Below is a small trained network, with its code and all its weights. Each question gives an input and a class and asks what happens when units are switched off, that is, made to give their printed mean instead of their output.

import numpy as np


def w(rows, s, z=0):
    codes = np.array(rows[::2]) - 128.0
    scale = np.full(codes.shape[1], s)
    scale[-1] = z or s
    return codes * scale


def f(y):
    return np.maximum(y, 0)


def log_softmax(a):
    a = a - a.max(-1, keepdims=True)
    return a - np.log(np.exp(a).sum(-1, keepdims=True))


def net(x, mask):
    res = np.array(x, float).reshape(1, 8) / 4 @ E
    y = f(res @ A[0][:, :-1].T + A[0][:, -1])
    res = res + np.where(mask, y, B[0][:, -1]) @ B[0][:, :-1]
    return log_softmax(res[-1] @ U[:, :-1].T + U[:, -1])


A, B = {}, {}
E = w([
[182,133,155,51,112,197,107,190,124,145,155],'x0',
[44,122,129,117,83,126,72,113,125,150,206],'x1',
[134,128,113,196,102,190,129,126,109,111,136],'x2',
[126,126,135,143,131,130,114,141,153,138,115],'x3',
[125,188,139,128,78,89,91,180,114,48,104],'x4',
[116,250,90,112,149,148,137,124,141,172,135],'x5',
[73,102,84,130,131,132,173,219,153,121,139],'x6',
[86,149,221,143,144,140,162,141,119,123,135],'x7',
],0.012)
A[0] = w([
[99,165,235,130,145,143,168,114,101,127,151,80],'n0',
[81,124,139,118,120,146,116,121,120,118,177,77],'n1',
[151,129,133,127,135,132,162,123,122,116,95,7],'n2',
[160,129,145,109,92,159,138,155,155,161,151,43],'n3',
[74,153,84,171,139,66,157,79,144,95,109,16],'n4',
[157,67,155,115,112,136,113,147,130,103,141,81],'n5',
[129,167,129,116,101,100,97,163,109,70,121,21],'n6',
[104,131,155,122,87,117,86,106,158,170,147,94],'n7',
[114,254,86,108,138,159,134,129,144,178,127,6],'n8',
[73,105,61,114,113,129,197,215,168,120,149,39],'n9',
[87,125,119,118,83,119,125,123,133,142,135,47],'n10',
[130,189,125,130,98,110,116,163,118,68,106,11],'n11',
[178,119,25,98,111,117,71,98,129,129,135,120],'n12',
[168,151,162,119,115,122,60,53,107,144,127,32],'n13',
[154,139,140,201,114,194,137,142,157,129,98,132],'n14',
[126,140,94,166,92,178,140,126,84,120,160,206],'n15',
[116,150,142,55,150,82,167,136,155,152,121,162],'n16',
[151,136,143,79,132,161,100,147,81,140,138,79],'n17',
[164,148,135,65,108,196,108,187,144,127,145,32],'n18',
[83,158,105,118,119,126,94,123,104,142,194,73],'n19',
[134,121,139,124,98,100,104,149,129,84,110,91],'n20',
[137,78,115,120,179,164,186,86,142,208,168,20],'n21',
[85,125,113,112,103,142,109,123,90,148,142,2],'n22',
[132,107,136,83,158,53,95,137,154,148,109,171],'n23',
[100,117,102,129,104,128,76,118,152,143,168,58],'n24',
[115,114,126,118,141,153,133,116,129,149,103,47],'n25',
[165,168,120,135,142,133,181,130,126,137,82,50],'n26',
[187,138,101,123,160,128,195,152,134,112,59,24],'n27',
],0.014,0.0096)
B[0] = w([
[135,143,68,166,155,115,181,236,171,118,97,214],'n0',
[150,119,155,83,151,107,139,145,138,119,136,175],'n1',
[134,115,154,123,175,111,129,134,135,124,155,142],'n2',
[92,137,111,152,162,89,116,87,143,135,112,163],'n3',
[60,119,116,154,200,117,138,58,127,177,119,221],'n4',
[90,63,105,117,118,133,160,98,70,142,98,191],'n5',
[120,146,144,133,82,123,84,132,168,190,137,185],'n6',
[170,107,147,114,158,127,99,126,150,88,116,185],'n7',
[104,4,139,135,39,150,174,131,65,125,92,239],'n8',
[233,203,177,160,97,130,179,86,106,116,58,227],'n9',
[157,107,163,116,175,140,115,135,93,122,144,152],'n10',
[125,134,111,127,86,81,63,150,139,202,177,188],'n11',
[94,160,92,155,154,115,198,225,184,111,101,253],'n12',
[199,185,194,157,104,143,166,109,92,126,75,212],'n13',
[117,150,94,103,128,176,97,123,132,90,181,199],'n14',
[108,157,76,96,130,181,102,118,103,79,164,227],'n15',
[115,158,69,121,118,189,107,115,110,75,178,232],'n16',
[96,138,118,145,156,115,142,74,141,143,117,186],'n17',
[62,137,134,186,213,91,147,56,130,162,123,215],'n18',
[174,83,174,66,173,105,86,123,154,109,155,198],'n19',
[118,110,124,118,90,126,101,133,141,176,145,182],'n20',
[110,168,131,137,29,62,37,159,145,198,159,227],'n21',
[166,118,142,124,157,111,122,131,158,119,167,146],'n22',
[105,141,92,148,115,216,115,125,82,76,186,235],'n23',
[154,107,166,102,178,100,112,150,153,103,129,178],'n24',
[121,130,118,113,119,127,114,132,141,152,146,136],'n25',
[169,84,174,73,157,123,104,122,136,113,134,184],'n26',
[159,82,202,66,188,82,79,141,156,105,177,213],'n27',
],0.011,0.012)
U = w([
[161,82,159,78,179,110,108,141,160,120,151,86],'0',
[116,146,120,122,73,104,81,146,156,216,150,99],'1',
[69,125,117,156,195,116,151,62,143,175,120,94],'2',
[113,7,120,134,73,137,162,131,108,124,104,163],'3',
[198,194,151,133,115,139,163,105,127,132,91,137],'4',
[109,136,90,145,161,124,180,242,179,127,113,110],'5',
[114,136,106,97,131,150,129,128,144,124,131,254],'6',
[110,155,90,113,127,196,104,118,122,83,186,100],'7',
],0.012,0.021)

Each question gives the input, the list of numbers given to net, and the class t.
The units are the neurons (one row each of A and B). Each row of codes is followed by its name. A weight is (code - 128) times the scale printed after its matrix; where a second scale follows, it is the last column's (A, B and U).
mask holds one flag per neuron, in row order. A switched-off neuron (its flag False) gives its mean, the last column of its row in B, instead of its output. The means were averaged over made-up inputs and are rounded, as every weight is.
A unit's drop is (log p(t) with every unit on - log p(t) with that unit switched off) / (log p(t) with every unit on - log p(t) with every unit switched off).
The circuit of an input: a set's keep is (log p(t) with only the set's units on - log p(t) with every unit switched off) / (log p(t) with every unit on - log p(t) with every unit switched off). Starting from the 12 units with the biggest drops (on a tie, the unit counted first), units are removed one at a time, each time the one whose removal leaves the highest keep (on an exact tie, the one counted first), for as long as the keep stays at least 0.8.
units of the circuit, in order: the units of the circuit, biggest drop first
k most important neurons: the k neurons with the biggest drops, biggest first
drop when u is switched off: that unit's drop, to one decimal
input [5,-1,-4,0,3,-2,-7,-7], class 4: 2 most important neurons : n13, n0
input [6,5,-4,1,-2,-1,3,-6], class 2: 2 most important neurons : n18, n0
input [6,-1,-1,7,0,2,-2,7], class 5: units of the circuit, in order : n0
input [-6,5,-7,1,1,-6,-1,4], class 7: 2 most important neurons : n23, n8
input [8,-1,0,-4,-5,-8,-5,5], class 2: units of the circuit, in order : n17, n18
input [7,0,-7,-3,1,-3,2,-6], class 2: 2 most important neurons : n18, n17
input [8,-7,3,-5,8,-3,8,8], class 1: 2 most important neurons : n11, n6
input [-7,7,-7,-4,-7,4,-4,-5], class 0: 3 most important neurons : n19, n24, n7
input [-3,4,-8,-8,3,8,1,5], class 3: 2 most important neurons : n8, n15
input [-1,0,-8,4,0,5,0,-4], class 7: 2 most important neurons : n16, n23
input [-2,-4,-5,0,-6,7,-2,6], class 3: 2 most important neurons : n8, n12
input [-7,6,5,-1,-7,-1,7,-6], class 1: 2 most important neurons : n21, n18
input [-6,-5,-3,-3,-1,1,6,4], class 2: 2 most important neurons : n4, n13
input [-3,4,-8,-5,2,-4,0,3], class 7: units of the circuit, in order : n23
input [-2,2,3,-7,7,2,6,-8], class 5: 3 most important neurons : n12, n21, n13
input [-1,4,-6,5,-3,3,1,4], class 7: 2 most important neurons : n16, n12
input [-4,7,5,-4,-4,2,-6,-5], class 0: 3 most important neurons : n19, n24, n9
input [8,6,-1,2,-7,-7,-1,1], class 2: units of the circuit, in order : n18, n3
input [7,0,1,-2,0,-6,-1,-1], class 2: units of the circuit, in order : n18, n17
input [5,3,-6,-3,-6,6,8,3], class 4: units of the circuit, in order : n9
input [0,6,-6,-3,-8,-2,8,0], class 1: drop when n13 is switched off : 0.3
input [1,8,-1,7,-3,7,2,-3], class 0: drop when n19 is switched off : 0.6
input [5,3,-5,-4,-3,0,2,4], class 2: drop when n15 is switched off : 0.7
input [8,-2,6,-1,1,-3,6,-7], class 2: drop when n18 is switched off : 0.7
